After every row comes roughly how far along a hidden order it lies, from 0 to 15.
[ 22 -12  62  18  26   4   3   3  93 -41 -21  85  18   6  -5 -15  29   4
  -1   8  22  25  10 -20 -11 -25  11  -3  29 -11] : 5
[  7 -24  63  15  24  35  19  10  -8 -51  -5  66  30   6 -17  -6  17  25
 -14  -3  32  17  27 -15 -11 -29 -21  10  30  -9] : 11
[ 21 -16  36  68  27  -6  13  25 -15 -56 -10  42  11   0 -19 -32  -3   0
   0   7  36  14  25  -9 -11 -39 -10   1  20 -25] : 13
[ 28 -11  39  25  21   1   4  29  -8 -46 -24  46  16   4  -5 -23  22  -2
   2  31  25  24  11 -18  -9 -27  11  -5  22 -19] : 12
[ 21 -31  59  20  19   5  20  19  89 -51 -14  68  25   4 -26  -5  47  34
 -19  -7  35  12  35 -11 -12 -36 -44  18  31  -5] : 2
[ 44 -17  53  15  23   4  13   8  58 -47 -20  61  34   5 -13 -12  50  20
  -9   1  29  22  18 -18 -10 -33 -12  11  27  -9] : 2
[ 17 -14  50  19  23   3   8   5  -9 -46 -21  53  19   4 -14 -16  19  10
  -6   5  29  22  40 -16 -11  -3  -6   3  27 -15] : 9
[ 19 -15  46  21  19   0   8   7 -20 -47 -15  52  20   3 -15 -19  15   9
  -4   5  17  22  36 -14 -11  -1  -7   3  23 -16] : 9
[ 18 -19  39  32  16  -4  15  18 -26 -58 -14  49  18   1 -22 -24  -2  11
  -5   2  39  16  55  -9 -10 -17 -18   5  24 -22] : 9
[ 17 -12  74 -13  45  18  -4 -16 -71 -41 -33  69  63  13   6   2  57  17
 -10   5   3  35   1  -7 -11 -10   9   0  34  10] : 3
[  6 -27  56  24  18   2  16  19 -35 -53 -12  55  25   3 -25 -11   8  24
 -15  -4  44  13  62  -9 -12 -19 -35  12  37 -13] : 9
[ 19 -15  46  23  20   1   8  -1 -22 -46 -17  37  39   4 -11 -18  15  11
  -4   6  29  21  16  10 -11 -34  -5   2  23 -17] : 3
[ 13 -18  61  23  28   1  16  15 -24 -52 -16  58  24   4 -14 -13  12  14
 -10   1  30  16  46 -13 -11 -33 -16   8  56 -17] : 10
[ 14  -9  45  25  19  -1  13  12  31 -29 -14  52  19  10 -20 -17   7  18
 -10   0  35  15  28 -11 -11 -40 -19   8  28 -16] : 0
[ 33  20  51  11  26   4   8   5  21 -38 -22  59  26   9 -12 -12  27  13
  -6   4  21  25  13 -19 -12 -28  -1   3  29 -10] : 1
[ 15 -18  48  27  19   0  12  12 -62 -51 -16  43  19   2  10 -20   8   8
  -4   4  31  26  23 -12 -11 -35 -13  17  22 -18] : 6
[ 23 -16  45  28  17   3  32  10  81 -52 -19  47  17   2 -11 -23  12   3
  -1   7  27  18  21 -14  -8 -36  -2  -1  47 -21] : 10
[ 15 -26  45  54  24  -1  13  33  26 -48 -14  49  17   2 -18 -16   5  15
  -9   4  33  15  27 -11 -13 -44 -23   9  27 -18] : 13
[ 28 -10  45  26  25   2   5  29  39 -35 -22  47  19   5  -4 -19  26   3
   1  25  18  27   9 -18  -9 -23   8  -3  26 -12] : 13
[ 13 -22  56  16  26   5  11   4  61 -45 -20  59  29   6 -13  -9  21  20
 -11   1  28  21  42 -17 -12 -29 -17   7  54 -10] : 10
[  8 -22  49  22  22   1  14  15  17 -55 -15  53  23   4 -17 -12  12  37
  10   1  32  13  27 -12 -11 -35 -18   9  26 -15] : 15
[ 22  10  40  45  -5 -11  25  33 -27 -59  -4  43   9  -3 -31 -31 -19  15
  -7  -3  52   1  47  -3 -12 -53 -35  13  19 -27] : 1
[ 24 -16  21  17  23   3   8   7  64 -40 -20  53  59   5 -12 -17  22   9
  -4   8  24  22  13  -3 -12 -29  -5   2  26  -7] : 3
[ 17 -17  49  15  27   5   6   2  37 -39 -20  55  21   6  -9   1  28   9
  -6   5  24  25  15 -19  15 -24  -3   1  29 -10] : 8
[ 43 -12  66  18  23   5  14  16 -35 -48 -15  64  22   5 -24  -7  24  32
 -17  -4  35  14  29 -13 -12 -38 -34  14  31  -9] : 1
[ 10 -23  56  13  25   4  12  10   4 -53 -18  59  52   5 -17  -9  22  24
 -12  -1  27  18  23 -12 -11 -32 -21   8  29  12] : 3
[-10 -40  67  26  14   4  30  32   5 -68  -7  81  31   1 -41   2  -4  50
 -27 -15  54   6  47   1  12 -48 -70  29  32 -12] : 8
[  6 -29  50  29  12  -1  22  23 -17 -60  -8  68  18   1 -29 -15  -1  28
 -14  -5  43   9  37  -7 -15 -43  -2  27  28 -16] : 5
[ 14 -20  47  25  19   1  12  13  13 -43 -15  49  21   4 -20 -17  11  41
  -1   3  33  18  26 -13 -12 -35 -19   6  26 -16] : 15
[  7 -26  59  19  18   2  17  18  73 -52 -15  62  26   3 -23 -10   8  24
 -12  -4  52  11  33 -11 -12 -12 -35  12  20 -13] : 9
[ 19 -23  45  33  11  14  21  21 -27 -60  14  53  16   0 -25 -21  -6  15
  -6   4  44  12  37  -8 -13 -43 -31   9  21 -21] : 11
[  34   -3   31   27   18   -3    3    3 -107  -42  -19   37   12    3
    9  -32   17  -15   10   16   20   24    7  -18   -9  -29   28   16
   17  -22] : 6
[  6 -25  79  21  19   4  17  20 -79 -60 -14  94  27   2 -22  -8   9  28
 -16  -5  40  13  34  -9 -13 -42 -33  15  29 -12] : 4
[ 13 -27  56  18  19   4  15  16 -44 -52 -17  67  28   4 -20  -8  51  27
 -16  -3  33  17  31 -13 -12 -35 -31  13  30   5] : 2
[ 14 -22  44  30  15  13  40  19  28 -60 -14  50  20   2 -21 -20   2  16
  -8   1  36  14  32 -10 -12 -42 -22   8  31 -19] : 11
[ 10 -20  57   9  25   6  11   9  25 -48 -20  56  54   5 -15 -11  22  17
 -10   1  24  20  16   0 -12 -29 -17   8  27  -6] : 3
[ 10 -24  45  20  19   2  14  16  75 -51 -16  65  28   4 -19  13   8  16
 -12  -1  34  19  28 -10   7 -33 -26  10  27 -14] : 8
[ 33  -3  41   5  30   9  -6 -12  -5 -28 -30  49  24   9   7 -14  44  -3
   4  13  28  33  -3 -28  -7   9  27 -11  29  -8] : 9
[ 27 -11  50  37  54   5   4   3   2 -35 -23  57  26   7  -7 -13  32   6
  -2   7  15  25   9 -22  -9 -24   3  -1  27 -10] : 13
[ 30  -3  49  -1  35  12  -7 -16 -66 -10 -37  52  30  40   7  -9  49  -1
   1  13   2  39  -9 -30 -10 -10  26  -8  30  -3] : 0
[ 21  -1  41  24  25   1   8   9  17 -14 -18  51  20  14 -12 -20  14   6
  -3   5  28  20  19 -15 -12 -32  -5   1  25 -16] : 0
[ 12 -23  60   9  26   7   9   7 -63 -43 -23  56  29   7 -13  -7  27  46
  -9   1  22  23  19 -18 -13 -29 -16   7  30  -3] : 15
[ 10 -22  57  49  33   4  13  21 -12 -44 -19  61  28   4 -15  -9  19  19
 -11   0  31  17  28 -18 -13 -30 -24  10  25 -11] : 13
[  7 -27  56  18  20   4  16  16   3 -56 -15  58  27   4 -19 -11  12  43
 -13  -4  33  21  30 -12 -14 -35 -33  17   7 -10] : 15
[ 16 -21  47  23  18   1  14  15 -59 -51 -15  54  24   3 -21 -16  42  15
 -10   1  34  16  27 -12 -12 -38 -23   7  23  10] : 2
[ 17 -13  46  15  26   5   5   2   7 -32 -21  58  28   6  -8 -13  24   9
  -6   5  22  24  13 -21 -11 -25  26  22  28 -10] : 5
[ 21 -13  48  39  29   5   1  22  36 -41 -27  51  22   5  -7 -16  26   6
  -3   9  17  24  13 -19 -10 -27   4  -1  25 -14] : 13
[  9 -26  44  33  10  -2  21  24  33 -64 -11  52  16   0 -23   1  -4  17
  -9  -1  42  35  35  -5 -10 -44 -31  12  24 -21] : 7
[ 56   6  35  21  18   2   9   7  28 -37 -20  43  15   4 -12 -21  25   3
  -2   7  25  20  17 -16 -10 -26   1  -2  26 -17] : 1
[ 30   1  36  22  24   1   1  -3 -77 -36 -23  42  21   6  26 -23  23  -6
   4  12  17  35   3 -20  -8 -22  19   0  23 -17] : 6
[ 12 -23  44  26  19   0  14  16 -14 -56 -16  41  24   3 -20 -12   5  46
  -4  -1  35  16  27 -10 -13 -34 -24  10  25 -14] : 15
[ -1 -35  62  35  12  -3  27  35  63 -64  -8  86  21  -1 -36 -15 -10  33
 -20 -10  52   6  47   1 -14 -55 -29  24  25 -18] : 5
[ 18  -5  51  18  25   3   7   6   0 -18 -20  53  23  11 -12 -15  19  13
  -7   4  29  23  19 -17 -11 -31 -10   4  27 -13] : 0
[ 11 -24  43  38  23  -8  19  26  19 -65  -9  44  12  -1 -28 -23  -7  19
  23   0  42   9  36  -6 -12 -46 -30  10  20 -25] : 14
[  19  -15   54   15   22    3   18    6 -104  -46  -20   54   22    6
  -10  -16   19    9   -9    7   23   22   23  -17  -11  -27   -3    2
   61  -12] : 10
[ 31  -6  50  21  26   1 -10   1 -21 -36 -22  41  13   4  -1 -25  22  18
  21  12  20  26   7 -20 -10 -26  18  -8  22 -18] : 15
[ 11 -27  55  27  18  19  19  18  -1 -55  11  59  20   2 -22 -14   6  20
 -11   3  37  14  30 -11 -13 -37 -30   8  25 -15] : 11
[ 13 -24  58  14  24   5  12  13  -5 -49 -20  56  57   5 -17 -10  21  20
 -12   0  27  21  24  -8 -12 -32 -26  10  29   5] : 3
[ 11 -26  47  28  13  -2  18  20  33 -59 -14  52  17   2 -24   0  -2  16
  -9   0  41  13  30  -7  12 -42 -28   9  24 -20] : 8
[ 16 -17  45  16  55   6   5   3  -4 -40 -23  55  28   6  -9 -15  25  14
  11   4  20  27  13 -19 -12 -26  -1   0  27 -12] : 14
[  1 -31  52  29  16   0  23  29 -73 -62  -9  54  25  21 -32 -12  -5  32
 -18  -8  45   7  45  -4 -14 -47 -50  19  27 -16] : 0
[ 17 -14  51  39  52   5   6   5 -62 -42 -24  54  23   4  -8 -12  27  10
  -4   4  21  23  15 -19 -10 -27  -2   2  30  -8] : 14
[ 19 -18  42  47  20   0   9   9  21 -50 -18  46  22   3 -10 -19  13  30
  20   6  29  19  20 -14  -9 -37  -4   1  25 -17] : 15
[ 26  -6  52   7  29  35  10  -6  -3 -39 -15  48  22   6   9 -19  33  -3
   1  13  10  30   3 -22  -9 -25  18  -7  26 -12] : 11
[ 20 -16  46  28  18  -1  10  12 -33 -49 -17  53  17   2  14 -21   9   7
  -4   5  30  33  22 -13  -9 -35  -5   9  23 -19] : 6
[  5 -27  53  28  16  -1  21  23  32 -56 -17  59  25   2 -27 -11  -1  17
 -15  -5  40  10  53  -6 -13 -11 -37  14  29 -17] : 9
[ 22 -10  77   3  34  11  -2  -7 -11 -33 -28 101  28  11   0 -10  39  10
  -5   7  13  30   2 -23 -11 -15  12  -3  32  -5] : 4
[ 20 -14  43  22  23   3  20   4 -43 -49 -18  51  22   3 -17 -19  16   8
  -4   5  30  21  29 -15 -11 -28  -8   3  64 -16] : 10
